Here is a tiny trained network, its code and every weight. The questions are about switching its units off for an input and a target symbol, where a switched-off unit gives its printed mean instead of its output.

import numpy as np


def w(rows, s, z=0):
    codes = np.array(rows[::2]) - 128.0
    scale = np.full(codes.shape[1], s)
    scale[-1] = z or s
    return codes * scale


def norm(h):
    return h / np.sqrt((h * h).mean(-1, keepdims=True) + 1e-5)


def f(y):
    return np.maximum(y, 0)


def softmax(a):
    e = np.exp(a - a.max(-1, keepdims=True))
    return e / e.sum(-1, keepdims=True)


def log_softmax(a):
    a = a - a.max(-1, keepdims=True)
    return a - np.log(np.exp(a).sum(-1, keepdims=True))


def net(x, mask):
    ids = ['αγδθλμπστω'.index(c) for c in x.split()]
    T = len(ids)
    res = E[ids] + P[:T]
    r = norm(res)
    for j in range(3):
        rows = slice(4 * j, 4 * j + 4)
        q, k, v = (r @ M[0][rows].T for M in (Q, K, V))
        z = softmax(np.where(np.tri(T) > 0, q @ k.T / 4**0.5, -1e9)) @ v
        o = O[0][rows]
        res = res + np.where(mask[j], z, o[:, -1]) @ o[:, :-1]
    y = f(norm(res) @ A[0][:, :-1].T + A[0][:, -1])
    res = res + np.where(mask[3:7], y, B[0][:, -1]) @ B[0][:, :-1]
    return log_softmax(norm(res)[-1] @ U[:, :-1].T + U[:, -1])


Q, K, V, O, A, B = {}, {}, {}, {}, {}, {}
E = w([
[106,156,150,71,135],'α',
[106,188,120,30,91],'γ',
[114,118,163,61,206],'δ',
[10,150,184,97,114],'θ',
[151,135,196,40,51],'λ',
[181,92,154,126,209],'μ',
[36,255,37,102,223],'π',
[229,212,38,116,70],'σ',
[39,169,169,155,19],'τ',
[98,76,165,202,139],'ω',
],0.0093)
P = w([
[33,102,182,84,177],'0',
[150,145,197,133,207],'1',
[140,135,83,168,85],'2',
[25,2,117,73,147],'3',
[183,117,152,181,193],'4',
[122,152,76,187,51],'5',
],0.0089)
Q[0] = w([
[186,214,153,129,143],'H1',
[104,48,26,105,100],'H1',
[134,185,71,196,90],'H1',
[70,128,139,135,120],'H1',
[65,6,59,100,116],'H2',
[154,169,204,132,229],'H2',
[152,94,74,76,152],'H2',
[146,143,164,106,93],'H2',
[113,92,108,78,146],'H3',
[110,161,165,92,125],'H3',
[148,165,104,127,143],'H3',
[72,151,99,149,187],'H3',
],0.015)
K[0] = w([
[100,60,54,129,65],'H1',
[161,198,132,64,202],'H1',
[34,189,28,151,148],'H1',
[160,162,146,181,145],'H1',
[124,240,246,123,187],'H2',
[89,105,48,220,148],'H2',
[154,219,121,118,202],'H2',
[101,137,107,99,116],'H2',
[204,99,180,120,139],'H3',
[111,167,206,99,94],'H3',
[114,170,98,98,151],'H3',
[130,187,132,185,161],'H3',
],0.013)
V[0] = w([
[103,101,63,126,239],'H1',
[176,103,184,147,86],'H1',
[97,167,86,241,161],'H1',
[73,149,116,210,176],'H1',
[55,144,215,130,22],'H2',
[154,2,246,191,103],'H2',
[127,154,214,107,153],'H2',
[227,108,222,112,20],'H2',
[135,201,40,138,112],'H3',
[165,164,220,117,101],'H3',
[66,181,138,150,169],'H3',
[163,206,131,40,139],'H3',
],0.01)
O[0] = w([
[176,97,47,222,66,175],'H1',
[119,176,136,83,191,54],'H1',
[246,20,71,68,124,80],'H1',
[225,2,117,128,136,160],'H1',
[68,44,143,128,87,182],'H2',
[92,69,193,218,187,97],'H2',
[34,156,145,144,98,255],'H2',
[171,115,236,190,43,40],'H2',
[45,42,195,134,141,59],'H3',
[158,97,64,211,164,168],'H3',
[182,81,120,114,75,234],'H3',
[167,65,163,164,186,204],'H3',
],0.0091,0.0048)
A[0] = w([
[90,61,74,98,152,8],'N1',
[128,140,241,182,71,66],'N2',
[88,82,220,9,143,128],'N3',
[83,79,163,147,15,1],'N4',
],0.013,0.0094)
B[0] = w([
[200,135,34,52,7,157],'N1',
[219,74,120,171,159,187],'N2',
[217,160,191,88,218,255],'N3',
[81,48,57,111,241,203],'N4',
],0.014,0.0042)
U = w([
[213,147,191,61,151,104],'α',
[75,172,221,70,63,195],'γ',
[134,156,29,193,159,1],'δ',
[66,130,44,143,152,45],'θ',
[157,53,167,175,147,213],'λ',
[151,172,170,220,163,88],'μ',
[146,60,95,126,7,179],'π',
[196,196,86,107,53,197],'σ',
[104,116,43,56,191,5],'τ',
[4,114,126,150,80,135],'ω',
],0.017,0.0068)

Each question gives the input, a string of symbols that net reads in full, and the target symbol t.
The units are the heads (4 rows each of Q, K, V and O) and the neurons (one row each of A and B). Each row of codes is followed by its name. A weight is (code - 128) times the scale printed after its matrix; where a second scale follows, it is the last column's (O, A, B and U).
mask holds one flag per unit, heads first, then neurons. A switched-off unit (its flag False) gives its mean, the last column of its rows in O or B, instead of its output. The means were averaged over made-up inputs and are rounded, as every weight is.
A unit's drop is (log p(t) with every unit on - log p(t) with that unit switched off) / (log p(t) with every unit on - log p(t) with every unit switched off).
The circuit of an input: a set's keep is (log p(t) with only the set's units on - log p(t) with every unit switched off) / (log p(t) with every unit on - log p(t) with every unit switched off). Starting from all 7 units, units are removed one at a time, each time the one whose removal leaves the highest keep (on an exact tie, the one counted first), for as long as the keep stays at least 0.8.
circuit, biggest first: the units of the circuit, biggest drop first
most important unit: the unit with the biggest drop
heads that matter: for each layer, one digit per head in row order, 1 if its drop is at least 0.15 and else 0, layers parted by /
input μ α δ α, target ω: most important unit => H2
input δ π α μ, target σ: circuit, biggest first => H2, H3
input δ π γ γ, target σ: circuit, biggest first => H2, H1
input τ μ α μ γ, target μ: heads that matter => 110
input τ λ ω μ, target μ: heads that matter => 110
input δ ω α α γ, target ω: heads that matter => 110
input α σ α μ α, target μ: heads that matter => 110
input δ π α μ γ, target μ: circuit, biggest first => H1, H2
input π σ σ σ, target α: circuit, biggest first => H3, H2
input θ σ σ γ λ, target σ: heads that matter => 010
input λ ω τ, target λ: heads that matter => 010
input τ δ α, target α: heads that matter => 100
input ω ω σ π, target π: circuit, biggest first => H1, N1
input λ μ δ μ, target δ: heads that matter => 111
input μ α γ μ, target ω: heads that matter => 110
input π μ ω σ τ δ, target π: circuit, biggest first => H1
input μ γ τ, target τ: heads that matter => 100
input σ γ μ δ α, target μ: circuit, biggest first => H2, H1
input ω ω μ γ, target π: circuit, biggest first => H1, H3, N1, H2
input σ ω α α α ω, target ω: circuit, biggest first => H3
input λ α σ δ, target ω: circuit, biggest first => H1, H2, H3, N3
input θ γ α ω, target γ: heads that matter => 101
input τ μ α ω ω π, target π: heads that matter => 100
input π σ α γ λ, target γ: heads that matter => 100
input μ π σ, target π: heads that matter => 101
input δ ω α τ σ, target α: circuit, biggest first => H1, H3
input α σ τ λ θ, target α: circuit, biggest first => H1
